a =
[[126 131 131 130 129 127 117 132 120 130 130 131 140]
 [129 127 134 128 132 127 122 143 110 131 133 136 149]
 [127 131 132 130 129 127 118 133 119 131 130 132 141]
 [128 129 133 129 130 127 119 137 115 131 131 133 144]
 [131 126 135 127 133 127 124 148 106 132 135 137 151]
 [127 130 132 129 130 127 119 135 116 131 131 133 143]
 [129 128 134 128 132 127 121 141 112 131 133 135 147]
 [130 127 135 127 133 127 123 145 108 131 134 136 150]
 [127 130 132 130 129 127 118 134 118 131 130 132 142]
 [128 129 133 128 131 127 120 139 113 131 132 134 145]]
Indices start at 0.
The top-right entry -> 140
Report the entry in row 0 and column 1.
131
Report the entry at row 2, column 0.
127
The top-left entry is 126
The bottom entry of the column that holds the smallest entry -> 113
The entry just left of the largest entry: 137
Report the entry at row 0, column 2.
131
Report the entry directly above 148.
137
Report the top entry of the column that holds the smallest entry.
120
Report the entry in row 1 and column 0.
129
The minimum is 106
Report the bottom-left entry.
128
The entry directly above the largest entry: 144
The entry directly below the smallest entry is 116
The maximum: 151
The entry in row 2 and column 2: 132
Report the entry in the bottom-right corner.
145
The entry at row 2, column 1: 131
Report the entry just left of the smallest entry.
148

[[116 120 147 108 118 117 146 142 124 127 104 130 130]
 [127 130 115 139 132 142 132 108 125 116 129 126 125]
 [131 132 115 142 134 143 129 110 128 120 134 128 126]
 [152 139 151 121 132 130 121 142 140 135 133 148 136]
 [127 129 117 137 131 139 131 111 125 118 128 126 125]]
Find the largest entry in the last column.
136
Find the largest entry in the last row.
139
The entry in the bottom-left corner is 127
Find the entry directly above 151.
115
Find the entry directly below the centre entry.
121
Find the entry in the top-right corner.
130
Find the 1st entry, reading row by row.
116
Find the entry just left of 110.
129
Find the 2nd largest entry.
151
Find the entry just left of the centre entry.
143
Find the bottom entry of the column that holds the smallest entry.
128
Find the entry just right of the centre entry.
110
The entry directly below the smallest entry: 129
Find the entry directly above the centre entry.
132
Find the last entry, reading row by row.
125
Find the second entry on the main diagonal.
130
Find the entry directly above 133.
134
Find the entry directly above the largest entry.
131
Find the maximum.
152
The third entry, reading row by row is 147
The smallest entry in the first row: 104
The entry just right of the largest entry: 139

Read these off the matrix that follows. Counting starts at 0.
1) Read off the entry at row 0, column 2.
2) Read off the entry just left of 143.
3) Read off the entry in row 2 and column 0.
4) Read off the entry in the top-right corner.
5) Read off the entry just left of the centre entry.
6) Read off the entry at row 0, column 0.
7) Read off the bottom entry of the column that holds the smallest entry.
8) Read off the entry just right of the largest entry.
[[130 140 141 135 141 141 131 128 131 143 116]
 [115 130 130 111 130 130 115 148 115 133 106]
 [133 115 115 133 114 115 132 145 132 114 130]]
1) 141
2) 131
3) 133
4) 116
5) 130
6) 130
7) 130
8) 115

[[146 142 155 146 108 154 128 126 125 141 124 111 110 131 125]
 [110 106 114 117 134 139 137 132 123 129 138 102 102 142 143]
 [132 149 124 155 102 141 108 142 130 109 100 114 136 104 122]
 [104 125 117 105 119 114 155 139 155 142 144 119 145 137 133]
 [148 138 115 136 132 125 115 154 150 131 143 126 122 128 150]
 [112 151 129 149 140 101 102 142 102 149 111 122 126 155 130]
 [117 154 136 125 122 135 137 139 155 103 117 129 142 119 128]
 [116 107 134 115 121 129 136 117 156 102 128 131 150 125 126]
 [135 106 126 113 135 113 150 101 111 117 156 115 152 120 141]
 [104 139 152 144 131 153 137 116 113 116 115 156 144 110 149]
 [118 142 151 102 135 115 142 136 117 103 112 150 126 115 124]]
The entry directly above the centre entry -> 154
The second entry on the main diagonal? 106
The entry in the top-left corner -> 146
The entry directly below the centre entry? 139
The 2nd-last entry, reading row by row? 115
The smallest entry in the last row? 102
The entry in the top-right corner? 125
The top entry of the column that holds the smallest entry? 124
The second entry on the diagonal from the top-right corner? 142
The entry just left of the centre entry is 102
The 4th entry, reading row by row? 146
The smallest entry in the last column? 122
The fifth entry, reading row by row? 108
The last entry, reading row by row: 124
The entry just right of the centre entry? 102
The minimum -> 100
The bottom entry of the column that holds the smallest entry? 112
The fourth-last entry, reading row by row: 150
The largest entry in the first row -> 155
The second entry, reading row by row? 142
The third entry on the diagonal from the top-right corner: 136
The largest entry in the last row? 151
The entry directly below the smallest entry? 144
